Below is a small trained network, with its code and all its weights. Each question gives an input and a class and asks what happens when units are switched off, that is, made to give their printed mean instead of their output.

import numpy as np


def w(rows, s, z=0):
    codes = np.array(rows[::2]) - 128.0
    scale = np.full(codes.shape[1], s)
    scale[-1] = z or s
    return codes * scale


def norm(h):
    return h / np.sqrt((h * h).mean(-1, keepdims=True) + 1e-5)


def f(y):
    return np.maximum(y, 0)


def log_softmax(a):
    a = a - a.max(-1, keepdims=True)
    return a - np.log(np.exp(a).sum(-1, keepdims=True))


def net(x, mask):
    res = np.array(x, float).reshape(1, 4) / 4 @ E
    u = 0
    for l in range(3):
        y = f(norm(res) @ A[l][:, :-1].T + A[l][:, -1])
        res = res + np.where(mask[u : u + 6], y, B[l][:, -1]) @ B[l][:, :-1]
        u += 6
    return log_softmax(norm(res)[-1] @ U[:, :-1].T + U[:, -1])


A, B = {}, {}
E = w([
[131,127,131,129,124,130,128,126,127,126,127],'x0',
[163,181,122,102,103,136,254,164,79,200,55],'x1',
[135,87,85,101,83,76,125,132,79,222,217],'x2',
[88,66,134,230,130,136,170,184,129,126,118],'x3',
],0.00068)
A[0] = w([
[160,181,105,118,178,200,200,148,140,92,31,75],'0.n0',
[111,158,192,112,117,141,95,95,146,81,86,7],'0.n1',
[177,187,129,76,135,131,100,85,126,117,142,15],'0.n2',
[84,157,251,158,156,150,89,97,177,45,89,128],'0.n3',
[94,87,116,143,158,117,68,90,166,77,163,3],'0.n4',
[135,165,138,89,65,98,171,140,123,160,86,18],'0.n5',
],0.0015,0.00074)
B[0] = w([
[37,156,221,168,58,61,56,75,126,151,180,241],'0.n0',
[216,131,62,97,148,161,168,133,109,108,207,173],'0.n1',
[139,69,148,222,135,139,108,248,158,155,113,190],'0.n2',
[169,115,6,86,122,170,195,183,55,131,119,250],'0.n3',
[149,190,186,120,83,122,238,111,71,170,63,204],'0.n4',
[147,138,120,135,192,202,166,129,63,54,186,186],'0.n5',
],0.0013,0.0014)
A[1] = w([
[130,197,157,80,139,180,100,71,141,47,70,18],'1.n0',
[159,149,111,52,130,47,76,50,138,175,180,105],'1.n1',
[123,138,117,189,202,172,168,126,147,65,84,43],'1.n2',
[140,118,131,179,156,161,198,130,88,109,106,254],'1.n3',
[147,99,92,152,249,172,54,138,247,50,115,148],'1.n4',
[103,65,91,154,113,141,145,127,129,130,122,23],'1.n5',
],0.0015,0.00038)
B[1] = w([
[141,161,156,174,208,47,193,94,138,227,227,215],'1.n0',
[103,87,122,96,104,183,62,77,185,34,50,254],'1.n1',
[71,86,127,98,63,111,40,149,120,121,86,195],'1.n2',
[92,83,110,80,79,111,59,129,151,131,115,236],'1.n3',
[158,91,34,74,78,112,173,182,3,189,152,205],'1.n4',
[146,125,112,126,160,86,162,154,126,62,152,171],'1.n5',
],0.0015,0.0014)
A[2] = w([
[214,115,74,70,138,103,158,115,104,195,166,49],'2.n0',
[85,137,228,220,125,120,147,159,177,123,33,1],'2.n1',
[182,227,96,37,137,139,163,80,68,142,125,103],'2.n2',
[134,83,122,206,176,77,80,110,132,103,248,80],'2.n3',
[190,136,117,158,143,102,236,172,122,208,111,48],'2.n4',
[141,235,237,134,210,110,152,89,157,119,103,63],'2.n5',
],0.0017,0.00069)
B[2] = w([
[152,157,136,151,175,166,133,140,136,61,83,226],'2.n0',
[219,228,154,49,145,190,140,44,77,142,127,178],'2.n1',
[163,163,126,170,198,129,192,138,191,152,193,254],'2.n2',
[129,203,197,152,164,108,186,128,179,182,89,195],'2.n3',
[79,67,102,114,110,124,1,123,129,35,111,197],'2.n4',
[42,6,162,211,79,57,114,171,151,200,144,176],'2.n5',
],0.0024,0.0018)
U = w([
[224,209,69,96,218,182,179,139,151,91,180,182],'0',
[74,128,212,217,140,54,182,138,187,215,166,179],'1',
[69,29,60,147,77,126,112,212,49,68,93,152],'2',
[110,218,201,90,59,199,148,77,48,139,46,3],'3',
[138,92,140,46,85,123,1,31,192,112,142,63],'4',
],0.0077,0.0013)

Each question gives the input, the list of numbers given to net, and the class t.
The units are the neurons (one row each of A and B). Each row of codes is followed by its name. A weight is (code - 128) times the scale printed after its matrix; where a second scale follows, it is the last column's (A, B and U).
mask holds one flag per neuron, layer by layer. A switched-off neuron (its flag False) gives its mean, the last column of its row in B, instead of its output. The means were averaged over made-up inputs and are rounded, as every weight is.
A unit's drop is (log p(t) with every unit on - log p(t) with that unit switched off) / (log p(t) with every unit on - log p(t) with every unit switched off).
The circuit of an input: a set's keep is (log p(t) with only the set's units on - log p(t) with every unit switched off) / (log p(t) with every unit on - log p(t) with every unit switched off). Starting from the 12 units with the biggest drops (on a tie, the unit counted first), units are removed one at a time, each time the one whose removal leaves the highest keep (on an exact tie, the one counted first), for as long as the keep stays at least 0.8.
units of the circuit, in order: the units of the circuit, biggest drop first
most important unit: the unit with the biggest drop
k most important neurons: the k neurons with the biggest drops, biggest first
k most important neurons of layer l: the k neurons of layer l with the biggest drops, biggest first
input [1,8,-4,0], class 1: units of the circuit, in order	2.n5, 0.n0
input [6,1,0,-7], class 1: 2 most important neurons of layer 1	1.n4, 1.n0
input [-8,-3,-7,1], class 2: most important unit	0.n3
input [3,1,8,4], class 2: 2 most important neurons of layer 2	2.n2, 2.n4
input [-4,1,-2,-8], class 1: units of the circuit, in order	2.n5, 1.n0
input [-8,1,8,-3], class 0: 2 most important neurons of layer 2	2.n0, 2.n4
input [0,2,-7,7], class 3: 2 most important neurons	2.n1, 0.n0
input [4,2,-6,1], class 3: 3 most important neurons	0.n0, 0.n3, 2.n1
input [0,-1,7,-1], class 4: units of the circuit, in order	1.n1, 0.n3
input [8,1,1,3], class 2: 2 most important neurons	0.n0, 2.n2
input [5,1,-3,2], class 3: 2 most important neurons of layer 2	2.n1, 2.n4
input [7,-8,1,3], class 1: 2 most important neurons	2.n3, 0.n4
input [-7,-8,-6,0], class 0: 4 most important neurons of layer 0	0.n2, 0.n1, 0.n4, 0.n3
input [7,8,2,3], class 2: units of the circuit, in order	2.n4
input [-2,-5,6,1], class 1: 4 most important neurons	2.n3, 2.n4, 1.n3, 1.n2
input [2,3,-4,-1], class 1: 2 most important neurons	0.n0, 2.n5
input [4,4,0,6], class 3: 2 most important neurons	2.n1, 0.n3
input [4,6,-1,-8], class 1: 2 most important neurons	2.n5, 0.n3
input [-2,-7,-6,0], class 0: 3 most important neurons of layer 0	0.n2, 0.n1, 0.n4
input [4,-8,2,5], class 1: most important unit	2.n3
